Each row is followed by its class.
[-16  19  -6   5  -7 -32  58 -18 -13  44 -40  24   5  25 -10 -21  13 -42
 -14  12  37  -5  23  32  20  28  34 -27  22  28   5   7 -22  20  21 -11
  14 -37 -10] : Vig
[ -5   1   0 -11  15 -10  -7  32  39 -26 -33   8 -43  34  55 -12  21  -7
 -10  -9  -2 -56   2  -8 -18  38 -42 -34  27  -9  25 -17 -13  -4 -17  21
 -31 -15 -46] : Kap
[-26  20   0   5 -14  -5  -6 -36   5 -11 -40  18  -2  20   3 -50 -37  34
 -28  23  16   9  -9  11  26  33   6   5 -10  28  18 -18 -32  39  21   3
 -10  -6  29] : nopar
[ 14  -3  15 -23  16   4  14 -15  -6  -4  50  18 -24 -10  -3   5  39  -3
   6  23   2  -1   6   1  20  22  40  52  -2   7 -17 -15  -6   7  26 -24
   3  16 -16] : Kap
[  9  22   1 -39   2  19 -32  -7  -2  -1  46 -12  13  -5 -16  -9 -49  39
   2  23  -6  36 -13  -3  -5  -4  -9  56 -15  34 -13 -11 -11 -17  20  11
  12  10   7] : guvur
[ 31  19  38 -16 -43  46 -28 -17  -5   6  -4  -5  -4  -1  19 -29 -34  60
   6  -8  19   0  79  -4  22  -4   4  39  -5   2  -7 -35  -5  26  36 -20
  11   6 -36] : Vig
[-20  13 -49  35 -21  13 -40  18   1  40 -47   8  52  -3   5  -2 -13   4
 -37 -40   1  20 -12 -15  -6 -36 -20 -87  -6 -46 -19   7 -15  38 -59  16
 -19  11 -11] : guvur
[ -2 -27  33  12   4  15   7   1  -9   7  -1   3 -46 -21  21  61  19  56
  28 -11   7 -16  43  -8 -18  -3   6  57 -15  11  64 -44   9   2  12 -52
  23  -7 -57] : nopar
[-33  30 -20  13 -27  -6  18   7  -6   4 -31  28   6  11 -29 -21  -3 -74
 -31   6   2  27  70   7  23  -3  61 -42  16   5   0  17 -18  -5  15 -18
 -11   7  -2] : Pumi
[-17   3   1  18  10  28 -43 -34  -9  16 -44  10  34 -11 -24  -3 -55  73
   9 -30   2  -4 -58 -26  -2 -11 -53 -26 -29  17   9  -3   1  76 -25  18
  -4  10  29] : nobut
[ -9   7  -6 -12  -5  22 -39   7   6  20  -8  -8  19  -1   1   2 -88  71
   4  -5 -12  13 -38  -9 -19 -28 -44  14 -20  -8 -13  -2  19   5 -11  32
   8  23 -15] : dagen
[ 35  -1  51 -19 -10  51 -58   3  25 -65  66   3 -40   0 -17  -1  59  14
  37  -4  -1 -18  57 -41  -9  10 -19  39  17 -15  19   6 -16 -11   6 -11
  30  35  -6] : dagen
[ -5  25 -17  -8 -26  14 -25  -3  12 -22  -5 -10  15  24 -11 -25 -30   5
 -20   9  16  29   4   0  16  27   0  -3   2  14 -31  -7 -24  15  15  15
  -7  19  43] : Nivi
[-22  34 -13  -2 -18 -23  16 -27  24  -2 -34  11   3  41 -22 -38   1 -13
 -31  24  40   1 -13  13  34  65  -7 -18  35  60  -7   1 -49  20  30  21
   0 -19  56] : Nivi
[-36  34 -32   1 -21 -29  30 -24  15  34 -55  27  24   6 -16 -51 -39  11
 -28  29  20   5  -2  30  41  29  16  -7 -12  47 -15  -9 -17  30  22  21
   4 -26  16] : taku
[-13  25  25 -16  12   6   6  -1  22 -19  -9  21 -28  25  -2 -22   8  10
   6  26  10 -39  12   3  24  40  -3  35  23  47  44 -17 -16   7  17 -20
   5 -23 -37] : Kap
[-18 -10  -6  37  21   5   7  31  19  32 -46  32   4 -12  11  17  13 -22
   9 -32   1 -40  -5  -9 -16 -27 -23 -43  15 -20  23   4  13  15 -39 -12
  -7  -5 -53] : Kap
[-27 -11   7  20  33 -10  23  -4  -3  40  -4  41  -9  -5 -36  30  23 -42
  28  -1   9 -19  -3   4  -6  -7  -1   2  20  14  41  27  12  -9  -4 -16
  35  -7 -21] : dagen
[-15  13 -24 -18 -19  -2 -11  -3 -11  56 -24   5 -16  14  54   9 -28  19
 -32  -9  12   9  43  12  13   6  12  19  -5  12   8 -36   6  -9  20   3
 -15 -11 -75] : guvur
[  -3   -4  -39  -21    1   -5    8  -17  -42   51   21  -20   69    0
   -2  -39 -113   -8  -32   29  -14   96  -39   34  -12  -37   38   -9
  -57  -32  -96   13   28   16   13   10  -17   28   43] : Vig
[ 20   9  24 -23 -19  23  -3  11  17 -57  75  10 -28 -13 -12  -9  51 -20
  11  29  -2  17  72  -6  14  23  48  46  18 -12 -25 -12 -16  -8  25 -33
  -1  35 -11] : Kap
[ 38  -4  15 -49  13   0   2 -12  23 -85  48 -17 -66  31  16  13  15  27
  20  36  -5 -13   5  -2 -26  71 -28  82   7  37  22 -26 -51 -32  14  10
  15 -17  16] : fodi
[  21   45    2  -50  -45    8  -67   -8   41 -108   41  -31    2   44
  -21  -78    0   50  -37   29   -6    9  -36  -21   16   62  -38  -15
   17   -9  -46   14  -71   21    5   77  -14   46   94] : dagen
[-17  13  21 -27  18 -21  35 -19   6  -6  58  34 -26   8 -52 -13   8 -56
  23  54  10  23  21  21   8  31  30  60  30  51   5  26  -4 -39  50  -5
  33   3  21] : dagen
[ -4  41  21  42 -26  33 -10  -2  11  28 -87  23  33   3 -36 -16 -20  53
  16 -31  39 -55  -1 -11  14 -18 -45 -49  15  26  60  -2 -30  67 -28 -12
  32 -32 -33] : Vig
[ -3  11  -7 -17 -23 -21  13 -13  12 -45  13  -5  -8  16  -3 -43  17  -1
 -34  32   8  41  17  11  14  36  44   0  -1  -7 -32   0 -53  10  18   7
  -9  15  53] : nopar
[  11  -33   46   12   61   10   34   18   13  -25   67   34  -22  -34
  -82   38  109 -104   82  -11    9   -9   51  -28  -34  -14   -2   13
   45   23   41   52    4  -42   -2  -48   53    7   19] : nobut
[   2  -22  -33    0   56  -23   38  -25  -26  -10   46    3   31  -10
  -54   33  -35  -13   16   40  -23   53 -103   18  -42    1   -2   34
  -28   12  -32   24   -9   -2  -35   -1   21    0   80] : fodi
[ 45   9  15 -14 -36  53 -57  30  32 -70  53 -21 -29   7  12   0  38  -8
  12 -14   5   9  91 -34   2  15  -8  20  21 -23 -11 -16 -26 -19  15  -9
   9  40   4] : Nivi
[-42  56 -11  45 -27  12   1  28  36  -8 -72  29   3  32 -54 -40 -80 -23
   7  -5   3 -18 -10  -4 -10 -15 -29 -56  27  54  66   7 -19   5 -30  20
   6 -29 -42] : Vef
[ 21  37  42 -38   8  -5  -4 -29  28 -74  25   1 -17  50 -36 -78  15 -22
   9  55  22 -19  -8   5   5  77 -31  -2  36  53  16  18 -64  11  29  19
  13 -22  79] : Vig
[ -8 -12  26  21  46  -6  37 -23 -18  44 -18  27 -33  -1 -31  79  68  10
  36 -15  37 -59 -22  -3  14  31 -12  38  20  70  79 -19  -6  16  16 -42
  50 -40 -23] : Nivi
[-28  10  -7 -25  33 -40  44 -12 -16  35 -30   4  -8  20 -10  21 -52   6
  -7  30  -7  -6 -44  19  -9  20   3  14   2  63  14  -6   5 -29  27  11
   2 -33   9] : Pumi
[ -8   9  15 -23  19   9 -41 -32 -12  15 -28   7 -54  30  56  26  12  75
  -9 -10  13 -63 -22  -7  12  55 -45  26  -7  45  81 -53 -15  26  13   8
 -10 -37 -60] : guvur
[-27   6 -25  13  18  -2  27  29 -20  44   1  13  50 -26 -66  26 -74 -48
  10  15 -24  56  -8   8 -33 -71  35 -10 -21  12 -17  36  30 -34 -10 -20
  21  16   9] : Pumi
[-22  34 -43 -17 -22   7 -65 -14 -10  -8 -25 -11  18  35  37 -40 -55  36
 -62   0  -6  22 -35  -1  11  21 -15 -43 -26 -12 -15 -20 -20  42 -10  43
 -51  11   1] : guvur
[  8  27 -13 -43 -47  24 -67 -16   2 -18  -1 -29 -14  19  73 -21 -22  88
 -45 -13  -2   5  17  -3  26  30 -13   7 -13  -7 -18 -44 -29  15  16  36
 -34  16 -34] : guvur
[-10  44   2  23 -55  64 -77  16   3 -23 -77 -18  46  13 -18 -11 -48 107
 -14 -44 -15 -23   7 -43  17 -31 -45 -47  -9 -11  30 -18 -21  56 -48   4
   2   4  -8] : Pumi
[ 27  -7   8 -55  14   6  -8 -14 -36  12  84  -9 -49 -11  34  55  35  24
   5  13  -6  16  38   4   9  20  44  96 -21  15   5 -42   6 -32  47 -21
  13   8 -53] : guvur
[-37 -14 -53  23  -3 -10   7 -19 -51  91 -18  14  50 -20  -9  24 -50  11
 -34 -14  -5  58 -42  13   4 -53  49 -24 -45 -48 -68  13  35  39 -21   3
  -4  38  -6] : dagen
[ 44 -33  32 -22   5  38 -37  14 -13 -21  42 -24 -83   9  65  67  50  66
  21 -51 -33 -39  25 -37 -17   4   1  42 -22 -28  42 -67  22 -31  -1 -14
  -1   5 -99] : Vef
[ -5 -23 -47   3  32 -31   1  15  16 -21 -62  -7  -2  58  66   0 -12   9
 -32 -30 -23 -41 -85   0 -33  37 -71 -70   2 -27  25   0 -22   4 -52  56
 -26 -54  -3] : fodi
[-46 -10 -84  23  17 -43  23   9 -17  43 -54 -19  28  23  43  25 -34 -61
 -51 -24  -5  33 -63  32 -26   1   9 -91 -25 -24 -32  17  20   5 -27  28
 -46   7  13] : Nivi
[  3 -10   0   4 -53  29 -24 -16   0  -5 -14  -8   2 -13  42 -27   8  41
 -26 -24  12  35  64   1  31  -8  48   8 -20 -44 -36 -27 -20  24  14 -20
 -14  41 -13] : nopar
[ 41 -25  15 -31   5  -6  24 -32 -43   1  81  -7 -13   2   7   4  78 -34
  -4  16   6  37  39  13  15  28  70  27  -7 -31 -60  -2  -7  -1  42 -31
  11  16  28] : Vig
[ -5 -20   0  -7 -12   0  16  10  -5 -12  31   2 -37 -17  17  42  45 -37
  10 -22   0  28 108  -9 -15   7  46   8   4 -17 -12 -12  11 -13  15 -26
  -6  26 -35] : nobut
[-34 -13 -15   5  35 -27  21   1  -5  18 -18  -1   2  -5 -16  45 -34   8
  15  -3  -8   4 -41  -3 -47  -2 -27 -26 -15  28  18  10  18  12 -25  10
  -2  -4  10] : nobut
[ -9  25   6   3  -3  -1  -7  -5  35 -29 -27  28 -21   5 -15 -26  34   2
  12   7  10 -49  17   1  20  42 -27 -10   6  38  52  -5 -33  23   4  13
  17 -26   5] : taku
[  3  -5  35 -34  13 -17  34 -21  12 -41  49  29 -68  16 -16 -10  84 -69
  25  27  24 -10  99   0  14  71  30  41  44  51  18   7 -27 -28  59 -16
  17  -4  13] : nobut
[-27   7 -35   6   7 -29  20   0   0  28 -46   6 -13  35  28  12  -6 -27
 -30  -6  22  -8  -8  15   9  38  -7 -31  16  22   5 -11  -8   1  10  13
 -13 -20  -5] : Nivi
[-30   1 -52  13   8 -47  49 -32 -28  36  13  20  53 -19 -47 -22   3 -56
 -31  36  -6  71 -31  35  26   7  75 -18 -31  -7 -88  19  -2  34  -1   1
  -3  13  87] : taku
[ -5  -9 -30 -15  35 -28  28  -5   1  13  29   7  22 -15 -27 -11 -11 -33
   6  34 -15  34 -33  18 -12   2  16  11 -31   8 -42  14  12 -12   5  13
  12  -1  51] : taku
[ -5 -20 -33 -12 -32 -38   5 -29 -19 -19   0 -17 -57  67  80  -7  75  -5
 -74 -13 -13   8   2   1  24  85  45 -56   4 -44 -47 -50 -24   9   4  28
 -63  -7   1] : Vef
[  0  -3  -6   5 -12  23 -38  18 -18  16   2   1 -31  10  57  40  57   4
 -14 -42  -3 -18  71 -17   9  -3  12  -4   4 -27  39 -34   8  -3  -9 -30
  -5  -6 -88] : guvur
[-21 -10  -3  -3  21 -27  51 -48 -52  72  39  29 -23 -17 -19  60  68 -31
  -2  21  23  28  33  23  26  25  74  59   8  38   7 -19   2   0  31 -58
  21 -15 -26] : guvur
[ -8  32 -31   9 -65  -6   4  -2  47 -26 -81  25 -28  44  48 -55  -6   3
 -42 -12  24 -19  82  11  25  49  -8 -33  43   5   4 -15 -68  11  -3  29
 -16 -30 -33] : fodi
[-19  15 -26 -15 -16   0  14 -25 -40  75  28  14  45 -24 -10  -8 -65 -10
 -25  26  10  87  19  31  28 -30  74  56 -28  20 -71  -9  22  -9  36 -16
   0  25  -4] : guvur
[ 21  29  16 -15 -69  21 -46  28  73 -94 -30 -29 -58  69  64 -61  34  15
 -27 -41  -9 -15  57 -37   2  63 -35 -57  49 -19  -4 -43 -60 -19 -17  52
 -43 -21 -16] : Vef
[ 33 -45 -36   6   1  36   1   6 -33  27  55   4  17 -42  21  41 -38 -15
  13 -19 -30  84  51   3 -29 -69  52  53 -45 -68 -72  -1  34 -26 -15 -37
  14  44 -37] : fodi
[  -2  -27  -13  -18   57  -37   30    5  -33  -23   68    1  -18    8
  -14   29   52 -114   -8   28  -32   33  -16    2  -33   12   51  -20
   -5  -15  -34   29    1  -50    5  -13  -12   18   55] : Pumi
[-10  -1 -21  -5  36 -11 -20   6 -14  -3  19  -5  12  23   2  16  27  -8
 -12   4 -15  -2 -60  -6 -17  15 -27 -31  -1   3  17   7 -10   0 -28  11
  -3 -19  20] : guvur
[ -8  -5 -11  39  -5  -2  25  10 -16  25 -22  18  37  14 -12 -16  49 -74
  -8 -21  13   5  37   8   5 -16  24 -86  23 -43  -2  31  -1  25 -27 -32
   9 -17  -5] : Vig
[ 33  -4  10  15  -4  44 -41   3  18 -38 -28   2 -24   2   9  28  14  75
  23 -42  -2 -49   0 -34 -16  -1 -58  19   1  -6  51 -24 -41  27 -45  -3
  26 -10 -34] : fodi
[ -4  -3  15   7 -11  16 -12 -11  -2  10 -17   8 -36  27  19  11  16  41
   3 -27 -13 -25   8 -13  18  13  13   2   3  12  43 -41   8  -1   3  -9
   3 -28 -63] : Vef
[ -3 -14 -69  -6 -22 -10 -22 -11 -24   1   3 -13  36   8  52 -37   5  -7
 -70  -8 -26  50   3   8  28  10  45 -57 -60 -89 -96 -13   5  48 -11  26
 -47  26  37] : taku
[ 32 -22   6   6  37  24   3  19  15 -59  50   2   2  -2 -48  24  33 -28
  51   6 -21   5  -5 -18 -42  -9 -19  29   8  -4  28  30 -22 -29 -37 -27
  46  -9  25] : fodi
[-45   3 -49  -1  33 -42  47 -12 -10  67 -50  15  30 -14   9   7 -71  11
 -11  15  -6   4 -80  46  -6  -4  -1 -10 -53  36  -1   1  32   8  -1  27
  -3 -28  -7] : taku
[ 14 -15  -1  -3  17  10  27 -30 -24   8  30  19  -9  -2 -14  24  -3   8
  24  14  -7  26  14  13   4   3  31  82 -10  26   3  -6  -3 -12  10 -37
  39 -15 -12] : fodi
[-25  16  -4  43   6  13   4  40   5  46 -40  37   4 -20 -34  55  44 -27
  28 -47  18 -37  37 -13 -15 -44  -6 -31  24  17  89   9   0   1 -38 -33
  36 -27 -91] : guvur
[-41 -13 -96  47   0 -28  27  12 -36  81 -39  16  56 -37  13  38 -43 -38
 -34 -23 -24  51 -25  28 -24 -56  43 -69 -77 -57 -46   8  56  35 -45   3
 -22  17 -24] : taku
[ 29 -28 -10  -6 -20  23 -26 -23 -15 -25 -14  -8 -48  27  86  17  56  53
 -28 -41  -7 -24  48 -14  21  40   1  17  -5 -42   5 -47 -28  20  -7 -12
 -12 -12 -47] : fodi
[  1  20  18  -7 -13  21 -36   6  38  -9 -55  -6 -45  39  31  -3 -55  85
  11 -25 -10 -55 -23 -23 -11  19 -62   0   7  43  70 -51  -5 -11  -6  32
  -5 -35 -72] : Vef
[ 48 -29  50 -15  15  41 -10   9 -11  -4  48 -18 -14 -26  20  35  31  14
  50 -26  -2 -16  37  -8 -30 -29  -8  33 -14 -20  17  -7  21 -21   8 -34
  29  11 -41] : Vig
[-16  60  -3  15 -36  22 -35   6  55 -44 -65  16   5  13 -31 -61 -25  33
   4   8  18 -51  10 -10  23  24 -54 -34   6  43  60  -3 -47  48 -13  28
  12 -24   5] : taku
[-16  35 -45  24 -46  16 -44  10  24 -17 -54  -9  50  29  -3 -38 -44  18
 -49 -18  13  29 -29  -9  12  13 -29 -87  -2 -22 -42   6 -38  56 -31  40
 -29  23  51] : Nivi
[ 11  23  41 -33  32  -3  10  -7  34 -89  65  11 -19  27 -51 -48  63 -36
  22  61   2 -24 -20  -5   9  66 -10  32  43  49  13  24 -44 -13  15  -9
  15  -6  59] : Kap
[ 40  -9  30  -6 -39  63 -64  -1  -6 -59  41 -31 -48  -3  34  45  78  58
   1 -36  10 -12  81 -41  19  31  -4  32   0 -30   8 -52 -25  27   9 -36
   0  37 -16] : Nivi
[ 14 -23  38  -4  29  -6  13  30  41 -22  32  19 -58  10 -11  34  98 -46
  50  -9   9 -54  50 -22 -29  23 -35  11  61   6  48  21 -11 -57   0  -8
  44 -12 -25] : dagen
[ 30 -38   5 -12  71 -18  27  24  30 -49  38   1 -43  17  -3  46  28 -48
  56  15 -17 -30 -35  -5 -76  24 -56  32  21  22  40  18 -16 -70 -31   3
  33 -29  13] : fodi
